Here is a tiny trained network, its code and every weight. The questions are about switching its units off for an input and a class, where a switched-off unit gives its printed mean instead of its output.

import numpy as np


def w(rows, s, z=0):
    codes = np.array(rows[::2]) - 128.0
    scale = np.full(codes.shape[1], s)
    scale[-1] = z or s
    return codes * scale


def norm(h):
    return h / np.sqrt((h * h).mean(-1, keepdims=True) + 1e-5)


def f(y):
    return np.maximum(y, 0)


def log_softmax(a):
    a = a - a.max(-1, keepdims=True)
    return a - np.log(np.exp(a).sum(-1, keepdims=True))


def net(x, mask):
    res = np.array(x, float).reshape(1, 8) / 4 @ E
    u = 0
    for l in range(2):
        y = f(norm(res) @ A[l][:, :-1].T + A[l][:, -1])
        res = res + np.where(mask[u : u + 7], y, B[l][:, -1]) @ B[l][:, :-1]
        u += 7
    return log_softmax(norm(res)[-1] @ U[:, :-1].T + U[:, -1])


A, B = {}, {}
E = w([
[84,174,99],'x0',
[158,114,189],'x1',
[119,72,254],'x2',
[39,151,210],'x3',
[109,27,77],'x4',
[174,143,195],'x5',
[99,116,109],'x6',
[45,134,96],'x7',
],0.0052)
A[0] = w([
[175,174,183,133],'L0N0',
[114,254,87,254],'L0N1',
[1,167,137,181],'L0N2',
[178,199,49,220],'L0N3',
[37,112,182,163],'L0N4',
[106,75,45,159],'L0N5',
[132,64,140,162],'L0N6',
],0.016,0.0029)
B[0] = w([
[86,106,229,190],'L0N0',
[30,185,125,234],'L0N1',
[52,39,38,254],'L0N2',
[144,250,171,224],'L0N3',
[111,18,102,230],'L0N4',
[200,127,47,215],'L0N5',
[210,142,142,182],'L0N6',
],0.019,0.0088)
A[1] = w([
[132,254,173,20],'L1N0',
[63,129,138,92],'L1N1',
[12,111,179,3],'L1N2',
[81,154,71,80],'L1N3',
[78,176,141,69],'L1N4',
[117,228,145,62],'L1N5',
[163,135,72,119],'L1N6',
],0.0066,0.0041)
B[1] = w([
[35,215,226,248],'L1N0',
[88,143,106,205],'L1N1',
[1,83,142,208],'L1N2',
[121,210,86,218],'L1N3',
[132,87,55,181],'L1N4',
[38,90,165,238],'L1N5',
[193,178,151,229],'L1N6',
],0.0098,0.0015)
U = w([
[129,219,196,78],'0',
[120,211,80,123],'1',
[128,38,76,91],'2',
[72,170,98,37],'3',
[70,115,180,200],'4',
[91,77,123,253],'5',
[183,70,238,93],'6',
[248,147,89,127],'7',
],0.018,0.0049)

Each question gives the input, the list of numbers given to net, and the class t.
The units are the neurons (one row each of A and B). Each row of codes is followed by its name. A weight is (code - 128) times the scale printed after its matrix; where a second scale follows, it is the last column's (A, B and U).
mask holds one flag per neuron, layer by layer. A switched-off neuron (its flag False) gives its mean, the last column of its row in B, instead of its output. The means were averaged over made-up inputs and are rounded, as every weight is.
A unit's drop is (log p(t) with every unit on - log p(t) with that unit switched off) / (log p(t) with every unit on - log p(t) with every unit switched off).
The circuit of an input: a set's keep is (log p(t) with only the set's units on - log p(t) with every unit switched off) / (log p(t) with every unit on - log p(t) with every unit switched off). Starting from the 12 units with the biggest drops (on a tie, the unit counted first), units are removed one at a time, each time the one whose removal leaves the highest keep (on an exact tie, the one counted first), for as long as the keep stays at least 0.8.
circuit, biggest first: the units of the circuit, biggest drop first
top k neurons: the k neurons with the biggest drops, biggest first
k most important neurons of layer l: the k neurons of layer l with the biggest drops, biggest first
drop when u is switched off: that unit's drop, to one decimal
input [2,4,8,-4,5,-2,0,-4], class 6: circuit, biggest first : L0N2
input [-8,-5,6,1,2,-5,-2,-8], class 7: circuit, biggest first : L0N6, L0N4
input [1,4,2,-2,2,5,-8,-3], class 6: circuit, biggest first : L0N1, L0N2
input [3,7,-7,-8,-8,8,1,6], class 0: top 2 neurons : L0N3, L0N2
input [7,-8,4,-8,3,1,-4,-4], class 1: top 2 neurons : L0N3, L0N4
input [7,5,-2,-8,6,-3,5,-6], class 7: top 2 neurons : L0N5, L0N1
input [-4,8,4,-8,-6,-4,2,-8], class 6: circuit, biggest first : L0N1, L0N0
input [7,0,8,-3,5,3,-6,2], class 6: circuit, biggest first : L0N2, L0N1
input [0,-8,-5,-1,6,-8,6,2], class 1: circuit, biggest first : L0N4, L0N3
input [1,-1,2,-1,-3,2,-4,-4], class 0: top 2 neurons : L0N2, L0N4
input [0,7,3,2,4,-6,4,-7], class 6: top 2 neurons : L0N2, L0N5
input [-6,6,7,-6,5,2,0,6], class 6: 2 most important neurons of layer 0 : L0N2, L0N5
input [3,8,1,-3,-8,1,3,-2], class 0: top 2 neurons : L0N2, L0N4
input [1,4,-6,-7,-8,-7,-6,7], class 0: top 2 neurons : L0N3, L0N2
input [-4,-3,2,8,-2,4,-5,8], class 2: circuit, biggest first : L0N4
input [-5,-7,-7,-3,-4,-4,8,3], class 1: top 2 neurons : L0N5, L0N0
input [4,-7,4,-2,-7,-3,-7,-4], class 0: top 3 neurons : L0N2, L0N3, L0N4
input [0,-2,3,-1,8,5,1,-5], class 6: drop when L0N3 is switched off : 0.1
input [-6,0,4,-8,6,3,-2,-8], class 7: drop when L0N5 is switched off : -0.1
input [0,-4,-5,-5,4,-6,-8,-3], class 1: circuit, biggest first : L0N3
input [3,6,5,0,-1,7,-5,-3], class 6: drop when L0N2 is switched off : 0.2
input [-7,6,-2,-5,-7,6,2,-6], class 0: drop when L0N2 is switched off : 0.2
